Here is a tiny trained network, its code and every weight. The questions are about switching its units off for an input and a target symbol, where a switched-off unit gives its printed mean instead of its output.

import numpy as np


def w(rows, s, z=0):
    codes = np.array(rows[::2]) - 128.0
    scale = np.full(codes.shape[1], s)
    scale[-1] = z or s
    return codes * scale


def f(y):
    return y / 2 * (1 + np.tanh(0.7978845608 * (y + 0.044715 * y**3)))


def softmax(a):
    e = np.exp(a - a.max(-1, keepdims=True))
    return e / e.sum(-1, keepdims=True)


def log_softmax(a):
    a = a - a.max(-1, keepdims=True)
    return a - np.log(np.exp(a).sum(-1, keepdims=True))


def net(x, mask):
    ids = ['Λεζηξφψ'.index(c) for c in x.split()]
    T = len(ids)
    res = E[ids] + P[:T]
    u = 0
    for l in range(2):
        q, k, v = (res @ M[l].T for M in (Q, K, V))
        z = softmax(np.where(np.tri(T) > 0, q @ k.T / 3**0.5, -1e9)) @ v
        res = res + np.where(mask[u], z, O[l][:, -1]) @ O[l][:, :-1]
        u += 1
        y = f(res @ A[l][:, :-1].T + A[l][:, -1])
        res = res + np.where(mask[u : u + 12], y, B[l][:, -1]) @ B[l][:, :-1]
        u += 12
    return log_softmax(res[-1] @ U[:, :-1].T + U[:, -1])


Q, K, V, O, A, B = {}, {}, {}, {}, {}, {}
E = w([
[160,125,165,107,74],'Λ',
[195,187,254,94,151],'ε',
[45,179,124,126,169],'ζ',
[97,134,37,148,99],'η',
[157,103,101,202,45],'ξ',
[121,164,72,228,155],'φ',
[131,77,121,74,169],'ψ',
],0.011)
P = w([
[104,170,72,50,63],'0',
[205,176,102,159,255],'1',
[194,198,182,136,102],'2',
[68,88,157,104,139],'3',
[166,128,140,157,231],'4',
[160,141,202,129,96],'5',
[44,107,134,93,101],'6',
[164,133,146,165,199],'7',
[148,168,189,136,90],'8',
],0.009)
Q[0] = w([
[125,207,179,141,187],'0.h1',
[153,106,203,48,25],'0.h1',
[135,113,50,253,79],'0.h1',
],0.0047)
K[0] = w([
[253,81,157,110,117],'0.h1',
[116,226,98,170,70],'0.h1',
[143,157,181,100,129],'0.h1',
],0.0077)
V[0] = w([
[195,253,77,119,97],'0.h1',
[168,137,97,68,133],'0.h1',
[159,81,225,176,151],'0.h1',
],0.0062)
O[0] = w([
[3,91,231,237,74,254],'0.h1',
[41,91,92,228,115,175],'0.h1',
[234,162,168,227,159,72],'0.h1',
],0.0044,0.0024)
A[0] = w([
[39,204,155,16,46,223],'0.n1',
[180,128,129,154,216,25],'0.n2',
[207,55,209,66,90,162],'0.n3',
[95,79,110,194,207,35],'0.n4',
[33,132,72,152,65,64],'0.n5',
[83,12,78,87,73,189],'0.n6',
[194,176,64,96,61,252],'0.n7',
[102,150,242,103,68,187],'0.n8',
[90,45,113,175,94,78],'0.n9',
[230,239,151,242,190,65],'0.n10',
[254,133,167,140,52,98],'0.n11',
[66,101,64,178,154,122],'0.n12',
],0.0077,0.0036)
B[0] = w([
[77,6,168,181,158,254],'0.n1',
[237,157,80,49,93,135],'0.n2',
[65,175,90,195,139,185],'0.n3',
[167,189,2,71,54,138],'0.n4',
[97,110,63,115,83,165],'0.n5',
[105,173,95,27,52,189],'0.n6',
[54,126,219,156,178,176],'0.n7',
[92,77,98,226,125,230],'0.n8',
[197,193,100,75,41,130],'0.n9',
[97,43,128,54,134,231],'0.n10',
[72,200,131,113,213,164],'0.n11',
[76,185,57,114,92,170],'0.n12',
],0.0071,0.0043)
Q[1] = w([
[232,202,78,146,167],'1.h1',
[59,17,117,161,193],'1.h1',
[202,254,94,76,151],'1.h1',
],0.0058)
K[1] = w([
[231,185,181,211,215],'1.h1',
[41,112,162,50,100],'1.h1',
[233,254,141,188,197],'1.h1',
],0.0059)
V[1] = w([
[158,103,66,167,61],'1.h1',
[83,58,113,26,159],'1.h1',
[151,190,93,99,253],'1.h1',
],0.0058)
O[1] = w([
[230,150,111,192,125,148],'1.h1',
[104,255,192,34,93,249],'1.h1',
[64,138,93,138,175,2],'1.h1',
],0.0069,0.0072)
A[1] = w([
[145,132,176,110,41,1],'1.n1',
[178,125,218,229,197,218],'1.n2',
[14,103,118,170,176,124],'1.n3',
[159,70,188,160,21,30],'1.n4',
[112,128,11,120,59,37],'1.n5',
[52,109,36,204,165,67],'1.n6',
[141,122,56,54,66,71],'1.n7',
[84,157,88,196,51,16],'1.n8',
[104,119,200,139,40,109],'1.n9',
[254,192,31,93,182,116],'1.n10',
[135,134,137,184,122,48],'1.n11',
[128,127,185,61,133,59],'1.n12',
],0.0077,0.0029)
B[1] = w([
[194,155,138,104,201,174],'1.n1',
[162,88,60,64,29,224],'1.n2',
[123,193,150,188,74,168],'1.n3',
[161,96,110,158,229,186],'1.n4',
[205,136,95,139,88,161],'1.n5',
[151,254,53,133,105,138],'1.n6',
[210,50,170,92,120,167],'1.n7',
[108,139,58,102,151,156],'1.n8',
[165,135,140,162,217,253],'1.n9',
[139,104,153,213,205,163],'1.n10',
[97,80,73,119,110,124],'1.n11',
[141,131,105,63,185,163],'1.n12',
],0.008,0.0066)
U = w([
[124,65,150,166,213,151],'Λ',
[102,143,62,142,54,203],'ε',
[109,99,150,35,133,120],'ζ',
[255,165,121,158,155,2],'η',
[202,72,107,89,51,70],'ξ',
[127,62,160,183,68,193],'φ',
[30,198,162,123,139,145],'ψ',
],0.0078,0.0034)

Each question gives the input, a string of symbols that net reads in full, and the target symbol t.
The units are the heads (3 rows each of Q, K, V and O) and the neurons (one row each of A and B). Each row of codes is followed by its name. A weight is (code - 128) times the scale printed after its matrix; where a second scale follows, it is the last column's (O, A, B and U).
mask holds one flag per unit, layer by layer, with each layer's heads first. A switched-off unit (its flag False) gives its mean, the last column of its rows in O or B, instead of its output. The means were averaged over made-up inputs and are rounded, as every weight is.
A unit's drop is (log p(t) with every unit on - log p(t) with that unit switched off) / (log p(t) with every unit on - log p(t) with every unit switched off).
The circuit of an input: a set's keep is (log p(t) with only the set's units on - log p(t) with every unit switched off) / (log p(t) with every unit on - log p(t) with every unit switched off). Starting from the 12 units with the biggest drops (on a tie, the unit counted first), units are removed one at a time, each time the one whose removal leaves the highest keep (on an exact tie, the one counted first), for as long as the keep stays at least 0.8.
circuit, biggest first: the units of the circuit, biggest drop first
most important unit: the unit with the biggest drop
top k neurons: the k neurons with the biggest drops, biggest first
top k neurons in layer l: the k neurons of layer l with the biggest drops, biggest first
drop of u: that unit's drop, to one decimal
input ψ φ η, target ψ: circuit, biggest first	[1.h1, 0.n7, 1.n2, 0.h1]
input ψ ψ φ η ξ Λ ε ε, target ζ: circuit, biggest first	[0.n10, 1.n12, 1.n10]
input η φ ξ Λ ψ Λ, target η: circuit, biggest first	[1.h1, 0.h1, 0.n5, 1.n1]
input ψ φ ψ ψ ψ φ, target ψ: top neuron in layer 1	[1.n7]
input η ζ ψ η, target ξ: top 3 neurons in layer 1	[1.n7, 1.n5, 1.n10]
input ψ ε ε, target ψ: circuit, biggest first	[0.n11, 0.n3]
input φ η Λ, target φ: circuit, biggest first	[0.h1, 0.n1, 0.n8]
input ψ Λ ε, target ψ: top 2 neurons	[0.n11, 0.n3]
input ε ε Λ, target ε: top 4 neurons	[0.n11, 1.n2, 0.n3, 0.n8]
input ζ ξ ζ ξ, target η: top 2 neurons in layer 1	[1.n1, 1.n9]
input ψ ψ ψ ξ ε, target ζ: top 2 neurons	[0.n10, 1.n9]
input φ ζ η η ζ ζ, target φ: top 3 neurons in layer 0	[0.n10, 0.n1, 0.n8]
input η Λ ξ φ Λ ξ ψ ζ η, target η: top 2 neurons in layer 0	[0.n5, 0.n1]
input ε ξ ψ ε ψ Λ, target ε: top 4 neurons in layer 0	[0.n3, 0.n11, 0.n8, 0.n10]
input ψ Λ η φ ξ ξ, target ψ: top 2 neurons	[0.n11, 0.n7]
input ψ ψ ζ ψ ζ ε ξ ξ η, target ψ: top 2 neurons	[0.n7, 1.n2]
input φ ε ξ η ψ φ Λ, target Λ: top 2 neurons in layer 0	[0.n1, 0.n6]
input φ φ ψ ε ε ε, target φ: most important unit	0.n8
input ε η φ φ φ ξ, target ε: top 2 neurons	[0.n11, 1.n2]
input ξ Λ ε, target ξ: top neuron in layer 0	[0.n5]
input ψ φ Λ φ η η η, target ξ: top 2 neurons in layer 0	[0.n6, 0.n5]
input ξ ψ ε, target ξ: drop of 0.n3	-0.2
input ψ ψ φ, target ψ: drop of 0.n3	-0.1
